Below are the code and all the weights of a small trained network. Each question names an input and a class and asks about switching units off, where a switched-off unit gives its printed mean instead of its output.

import numpy as np


def w(rows, s, z=0):
    codes = np.array(rows[::2]) - 128.0
    scale = np.full(codes.shape[1], s)
    scale[-1] = z or s
    return codes * scale


def f(y):
    return np.maximum(y, 0)


def log_softmax(a):
    a = a - a.max(-1, keepdims=True)
    return a - np.log(np.exp(a).sum(-1, keepdims=True))


def net(x, mask):
    res = np.array(x, float).reshape(1, 5) / 4 @ E
    y = f(res @ A[0][:, :-1].T + A[0][:, -1])
    res = res + np.where(mask, y, B[0][:, -1]) @ B[0][:, :-1]
    return log_softmax(res[-1] @ U[:, :-1].T + U[:, -1])


A, B = {}, {}
E = w([
[128,130,128,128],'x0',
[80,175,100,11],'x1',
[181,213,159,132],'x2',
[119,153,41,173],'x3',
[129,129,125,125],'x4',
],0.012)
A[0] = w([
[166,147,206,157,107],'N1',
[170,134,183,147,173],'N2',
[52,125,39,114,122],'N3',
[134,159,145,60,229],'N4',
[109,164,138,53,137],'N5',
[190,128,193,139,129],'N6',
[95,2,136,108,130],'N7',
[188,158,219,160,167],'N8',
[99,187,152,54,2],'N9',
[120,47,179,76,155],'N10',
[153,124,212,157,131],'N11',
[81,189,152,59,160],'N12',
[159,143,141,89,49],'N13',
[84,143,60,116,84],'N14',
[155,156,62,170,117],'N15',
[47,106,65,79,99],'N16',
[125,61,121,161,164],'N17',
],0.0097,0.0055)
B[0] = w([
[159,91,84,69,190],'N1',
[172,104,133,68,200],'N2',
[88,62,64,107,216],'N3',
[60,102,76,170,254],'N4',
[107,160,138,219,230],'N5',
[144,60,119,38,194],'N6',
[117,215,220,215,221],'N7',
[195,110,128,44,232],'N8',
[170,233,255,157,199],'N9',
[125,200,187,214,209],'N10',
[136,126,102,64,196],'N11',
[63,182,139,190,254],'N12',
[179,145,145,94,148],'N13',
[93,80,92,89,182],'N14',
[111,255,179,237,204],'N15',
[80,64,50,65,208],'N16',
[156,191,200,210,205],'N17',
],0.0062,0.0078)
U = w([
[152,164,170,131,252],'0',
[73,137,115,172,72],'1',
[111,7,62,2,38],'2',
],0.011,0.0011)

Each question gives the input, the list of numbers given to net, and the class t.
The units are the neurons (one row each of A and B). Each row of codes is followed by its name. A weight is (code - 128) times the scale printed after its matrix; where a second scale follows, it is the last column's (A, B and U).
mask holds one flag per neuron, in row order. A switched-off neuron (its flag False) gives its mean, the last column of its row in B, instead of its output. The means were averaged over made-up inputs and are rounded, as every weight is.
A unit's drop is (log p(t) with every unit on - log p(t) with that unit switched off) / (log p(t) with every unit on - log p(t) with every unit switched off).
The circuit of an input: a set's keep is (log p(t) with only the set's units on - log p(t) with every unit switched off) / (log p(t) with every unit on - log p(t) with every unit switched off). Starting from the 12 units with the biggest drops (on a tie, the unit counted first), units are removed one at a time, each time the one whose removal leaves the highest keep (on an exact tie, the one counted first), for as long as the keep stays at least 0.8.
circuit, biggest first: the units of the circuit, biggest drop first
top k neurons: the k neurons with the biggest drops, biggest first
drop when u is switched off: that unit's drop, to one decimal
input [-6,5,-1,-8,-8], class 1: circuit, biggest first => (N4; N12)
input [1,6,-1,5,5], class 2: circuit, biggest first => (N16)
input [-2,3,-4,-8,-6], class 1: top 2 neurons => (N4; N8)
input [6,7,-4,-1,-8], class 1: top 2 neurons => (N12; N5)
input [-6,5,-6,-2,-8], class 1: top 2 neurons => (N7; N10)
input [6,5,-7,-2,-1], class 1: top 2 neurons => (N7; N10)
input [-4,6,0,-5,7], class 1: top 2 neurons => (N4; N12)
input [8,6,-7,-2,-2], class 1: top 2 neurons => (N7; N10)
input [2,8,-4,-7,4], class 1: drop when N4 is switched off => 0.1
input [-2,-7,1,0,-2], class 2: drop when N11 is switched off => 0.1
input [8,1,-3,4,-5], class 2: drop when N12 is switched off => 0.2
